[[123 133 131 126 121 148 104 126 143 148 109]
 [120 127 114 128 136 129 132 115 134 126 133]
 [115 136 138 115 114 154 106 121 151 147 109]
 [128 104 121 136 120 146 150 127 148 137 146]
 [123 112 112 139 132 147 145 115 133 133 132]]
Report the entry directly below the largest entry.
146
The 4th entry from the end, reading row by row: 115
Report the last entry, reading row by row.
132
The top-right entry: 109
The 1st entry, reading row by row: 123
Report the largest entry in the last row.
147
The entry directly above the largest entry is 129
The entry just right of the centre entry -> 106
The third entry on the main diagonal: 138
Report the largest entry in the first column.
128
The entry in the bottom-left corner is 123
The 2nd entry on the diagonal from the top-right corner: 126
Report the fourth entry, reading row by row.
126
Report the largest entry in the last column.
146
Report the entry just left of 139.
112
Report the second entry from the end, reading row by row.
133
The entry at the centre: 154

[[131 125 131 129 117 139 150 126 118 119 141 145 132 133 133 122]
 [138 120 118 123 132 132 137 111 113 137 129 112 121 138 126 119]
 [125 136 135 133 134 129 106 125 134 124 111 126 115 120 127 116]
 [127 131 128 123 119 139 130 147 130 121 122 123 140 139 113 125]
 [125 128 121 131 141 125 136 140 145 133 128 115 121 118 138 135]
 [118 127 127 127 144 112 128 120 127 124 120 110 127 147 121 131]
 [123 120 119 125 133 147 141 146 121 115 126 125 123 121 123 120]
 [119 129 120 126 119 131 129 127 105 134 117 138 127 135 142 122]
 [113 133 127 116 127 140 121 116 139 113 123 127 134 120 135 131]
 [140 121 131 121 129 127 146 118 137 122 122 123 131 151 126 131]
 [113 125 127 127 112 126 118 120 117 135 114 144 126 141 128 123]]
Rows and columns are numbered from 0.
Find the entry directly above the smallest entry.
Answer: 121
Find the top-right entry.
Answer: 122
The entry in row 0 and column 2 is 131
Find the entry at row 1, column 1.
Answer: 120
The bottom entry of the column that holds the smallest entry is 117
The entry in row 0 and column 1: 125
The entry in the bottom-left corner -> 113
The entry in the bottom-right corner -> 123
Find the entry just left of the largest entry.
Answer: 131
The entry in row 0 and column 0 -> 131
Find the top entry of the column that holds the smallest entry.
Answer: 118
The entry at row 1, column 0: 138
Find the entry just left of the smallest entry.
Answer: 127
The entry directly above the largest entry is 120
Find the entry at row 2, column 0.
Answer: 125
The entry in row 1 and column 2 -> 118
The largest entry is 151
The entry directly below the largest entry: 141
The entry just right of the largest entry -> 126
The smallest entry is 105
The entry just right of the smallest entry: 134

a = [128 142 150  99 137]
Report the largest entry.
A: 150
Report the entry just left of the largest entry.
A: 142

[127 134 128 128 121 119 123 129 129 124 143 134 132 150 122 131]
Which number is the entry just left of the smallest entry?
A: 121
Which number is the entry just right of the largest entry?
A: 122

Questions about the matrix below.
1) Report the fifth entry in reading order.
2) Report the 1st entry on the main diagonal.
3) Report the minimum.
4) Report the third entry on the main diagonal.
5) Report the entry just right of the smallest entry.
6) Report the fourth entry in reading order.
7) Report the bottom-right entry.
8) Report the entry just left of the smallest entry.
[[128 127 129 142 140 129 128 130 126 127 123 133 135 126]
 [128 128 128 128 128 131 148 120 134 134 128 127 128 132]
 [144 130 128 128 128 129 128 119 137 142 135 123 125 131]
 [128 127 128 128 128 130 145 119 137 141 134 123 125 131]
 [143 128 128 128 128 129 128 126 134 138 133 125 131 128]
 [128 128 130 142 140 129 128 126 133 132 127 128 133 130]
 [128 128 128 128 129 144 136 123 137 149 140 123 134 126]
 [144 139 128 128 128 129 128 119 138 142 135 123 126 131]
 [128 127 128 128 128 129 141 120 135 135 130 126 126 132]
 [145 136 128 128 128 129 128 129 127 129 126 131 135 126]
 [128 128 128 128 128 131 147 128 124 117 121 130 125 131]
 [131 143 133 128 128 129 128 122 138 150 140 123 133 127]
 [128 127 131 143 138 129 128 121 132 129 129 125 123 133]]
1) 140
2) 128
3) 117
4) 128
5) 121
6) 142
7) 133
8) 124
